Each row is followed by roughly how far along a hidden order it lies, from 0 to 10. A new part has a new order.
(in the rows, 100 means zero)
[102 116 102  99  89 111  96 108  97  96 178  98 106 122 107  98  95 109
  93  84  99  93 109  83  94  71 151  99 100 108]
10
[110 100 103 107  90 108  99 109  59 101 126  98 104 129 105  92  99 108
  96  96 100  96  99  81 171  74 117  97 101 200]
0
[105 100  99 103  60 110  99 109  76  77 119  99 105  99 114 102  96  81
  95  95  99  94 145  81  86  83 113  98 116 155]
0
[ 73 100  72 106  90 109 101 108 122 102 125  99 105  69 103  92  97 109
  84  98  78  90  98  84  81  92 115  95 101   0]
10
[126 100 101  93  90 108  89  99 106 103  14  99  84  85 104  95 112 108
  96  97  98  96  98 127  74 120 119  93 126  78]
0
[ 95  86 101  85  73  87 102  92 127  97  73  98 106 103  57  87  98 109
  93 107 136  93  95  80  93  88 116  90 104  68]
10
[ 95 108  99 103 132 107  97 109  99 135 164 112 105  97 105  93  96 109
  96  23  91  94  98  80  75  89 128  98 102  85]
10
[ 92 102  79 120  94 116 105 113 128 116 139 101 104  84  98  94  68 103
 103 106  91 103 104  67  18 146 104  91  92  71]
10
[122 100  99  77  89 109  97 108  98  97 122  98 105  96  84  95 113 115
  74  93 104  94  98  82  91  38 141  70 101  74]
10
[ 70 100  98 119 107 124  96 108  97 107 128  98 104 104 125 113  95  96
  94  98  74  93  94  81  99  72  50 130 106  85]
0
[ 95  86 117 105  91  52 114  96 113  98 124  98 104 102  60  70  96 110
  94  93 144  94  83  83  87  87 114  99  56  78]
10
[ 94 103 102 108  93 107 121 110 103 105 132  99 125  98 102  90  55 106
  99  98 132  97 100  81  71  95 119 115  46  84]
10

Next part:
[100 107 131 116  72  34  88 114  93  67  95 135 149  54  99  96]
9
[ 89 113  92 103 112  95 108  43 106 146  46  54  68 119  74 126]
4
[117 108  60  63 126 185  90 107  89 125 142  61  62 119  88  75]
0
[104 110  78 103 138 143 135 106  79 123 100  33  67 105  48  87]
1
[118  99  55  74 109 174 111  97  97 131 130  59  51 132 108  75]
0
[ 68  79 140 102  48  33  73  98 119  78  82 138 137  80 121 138]
10
[ 91  87 132  99  68  48  74  98 103  69  99 141 137  68 125 114]
8
[ 87  92 103  68 130 121 142  78  88 127  97  27  73  82  60 114]
0
[102  96 118 110  70  55  52 116 110  69 100 167 124  83 137 108]
10
[114 108  55 114  89 145  63 130  82  88 124 139  75 137 132  92]
7
[108  87  84 102  84 106  67 148  91  50 141 128 124  90 135  82]
7
[ 98  87  83  86 104  97  61  78 112 139  83  97  81 125 128 121]
5
[ 93 103 112  86  74 110  90 157  85  52 139 109 148  83 116  85]
6
[ 82  84  92  88  93  80  78  60 122 150  56 105  73 127 103 137]
6
[ 85  85 101 110  78  52  68  76 124 136  48 125  81 117 108 138]
7
[104  81 106 104  70  88  54 147 100  55 135 162 136  91 143  89]
8
[ 97 102 126 108  88  80  93 124  90  75 100 111 128  71  97 100]
6
[ 71  78 142 125  64   1  82  93 127 100  53 150 135  80  94 138]
9
[111  94  82 111 112  93  69 100 105 136  80 131  66 125 119 103]
6
[103 105 111 117  71  62  53 103 109  71  92 151 115  86 129 100]
9
[109 109  71  97  95 133  84 123  91 115  98  80  79 110 104  88]
4
[ 86 111 140 112  80  55 113 104  91  56 111  92 151  41  75 116]
8
[111  94 112 130  84  56  63 134 102  64 103 159 142  81 131  93]
9
[ 80  74 104  98  61  57  45  82 128 141  69 135  96 107 120 137]
7

Next part:
[ 83  96  74 108 103 104  97 114 100 125 102  75  98 136 115  89 103 135
 127  98  98 102 100 100 100  99 115 187  94  92  96  81]
3
[ 95 107  91  91 105  96  69  94 104 112 109  83 107 111 103 108  95 107
 113 103 103  98  88 101 103  96 117  48 112  99  99  67]
0
[ 98  94 119 109  95 106 131 108  97  76  91  95  97  86 101 102 102  84
  96 101 104  99 116 104  98 104  98 136  89 116  96 118]
10
[104 101 100 107  99  98 103  92  98 112  95 105 103 120 107  91  96 107
 107 107 100  98 109 103  96 100 104  88  93 115 105  97]
2
[ 88  93  88 110  93 107 110  85  99  82  99  65 103 110 117 117  97  95
 106 106 104 100 102 105  97  96 124 168  83 109  99  79]
9
[ 79  97  99 108  99 109 128 111  98  72  96  37  97  96 123 132  97  91
  91  99 100 101  96 104  99 101 114 177  95  96  93  90]
9
[ 93 103  89 103 100 101  96  88 100  99 100  66 103 115 114 117  94 108
 108 105 100 100  91 103  97  97 120 122  91 100 103  77]
2
[ 97 106  88  98 103  99  79  98 103 108 105  83 100 117 101 109  95 114
 116 101 101  99  91 100 101  96 111  86 111  87  99  75]
1
[ 96  95 110 115  94 106 129 102  96  73  90  78 102  96 118 114  96  84
  89 106 101  99 108 105  97 102 105 156  78 116  96 108]
10
[ 94  94 106  99  95 107 115  95 100  78  98  83  94  90  92 109 104  95
 114  98 110 101 110 102  99  99 111 160 102 100  97  99]
10
[101 104 109 103 102  97 103  98  99 112  99 112 103 106 106  95  95  92
  82 103  94  97 103 102  98 104  90  53  89 113 103 110]
0
[ 91  98 102 108  97 104 124 102  98  81  95  66  99 102 115 116  97  92
  97 103 102 100 103 104  98 100 110 150  89 108  98  94]
7
[104 103  99 106 101  97 107 103  98 115  98 118 101 127 106  87  95 104
  92 101  94  98 108 101  98 102  87  82  85 107 104 110]
1
[ 87  97  99  99  96 107 112  95 100  74 102  54 101  90 108 129  99  87
 104  99 107 100  97 104 101  96 123 139 104  96  95  80]
10

[106  99  98  93 100 105  84  99  89 101 102 100 100 100  97 102 101 106
  99  92]
3
[109 100  95  93 102 110  79 100  95  90 105 100 104 100  96 104 115 109
 102  93]
2
[ 99  94  94  98  99  99  96 100  95  96  99 100  99 100 101  99  98 100
 101  92]
5
[114  97 103  95 117 112  76  97  81 126 107 114  88 106  89 112 126 160
 101 104]
0
[ 99 101 103  96 110 104  80 100 103  89 102 101  99 100  93  99 101 103
 100  97]
3
[ 91 124 139  99 184  96  97  96 134 177 101 117  77 102  87 103 110 136
 113 122]
5
[ 90 101 112 116 113  92 161 103 158 113  98 101  91 100 126  97 100 104
  95 127]
10
[ 92 105 106 110 112  94 132 104 142  85  99  99  96  98 119  99  94  95
 103 109]
9
[100  99  98 100 103  96 109 101  94 106  99 101  95 100 106  99  91 101
  94  95]
6
[ 93 103 102  98 109 101  87 101 107 101 100 100  96 100  99  98 104 104
  99 102]
5
[ 98  99 100  97 100  99  92 103  96  94 100  99  96 100  97 103 100  97
 101  99]
5
[ 99  98  88  98  83  93 106 101  89  90  98  99 106  98 107  98  86  77
 100  86]
6
[ 96  99  98 103  97  95 110 101 100 101  98 101  97 100 104  98  93  96
  97 100]
7
[ 96  98  95 101  83  94 104 100  96  94  97  98 105  98 102  98  92  83
 102  93]
7
[ 91 102 107 101 114  97 104 101 113  95 100 100  95 100 100  98 102 101
 101 104]
6
[114 103 108  92 117 126  68 100 110  81 111 101 104 100  93 106 128 123
 107  88]
0
[ 98  96  94 102  91  93 115 100  94  97  98 100 103 100 110  99  87  92
  94  97]
8
[100  97  92  98  82  94 105 101  84  96  99 100 100  99 105 100  91  93
  96  87]
6
[ 94 101 101 104 103  87 116 101 109 104  98 101  97 100 109  97  97  95
  98 104]
8
[ 93 102  95 104 107  93 131 104 126  85  99  99  98  98 120  95  88  90
  98  96]
8
[ 99 102 102 100 108  98  96 100  93 121 100 102  94 101 100  99 100 105
  95 104]
5
[ 91 107 109  94 113 104  73 102 128  64 103  98 104  97  97  97 106  93
 111  93]
4
[ 99  95  99  96 102  95  90 100  91 105  98 100  95 103 101 102  97 102
  94  94]
5
[101 100  98  96 102 106  85  99  97  88 102  98 101  99  96 100 103 101
 100  92]
4
[103  99  92  93  87 106  84  99  84  93 101  99 104 100  94 103 101  96
 103  84]
2
[105 100  97  94 110 107  85 100  89  96 103 100 103 100  94 101 103 110
 101  81]
3
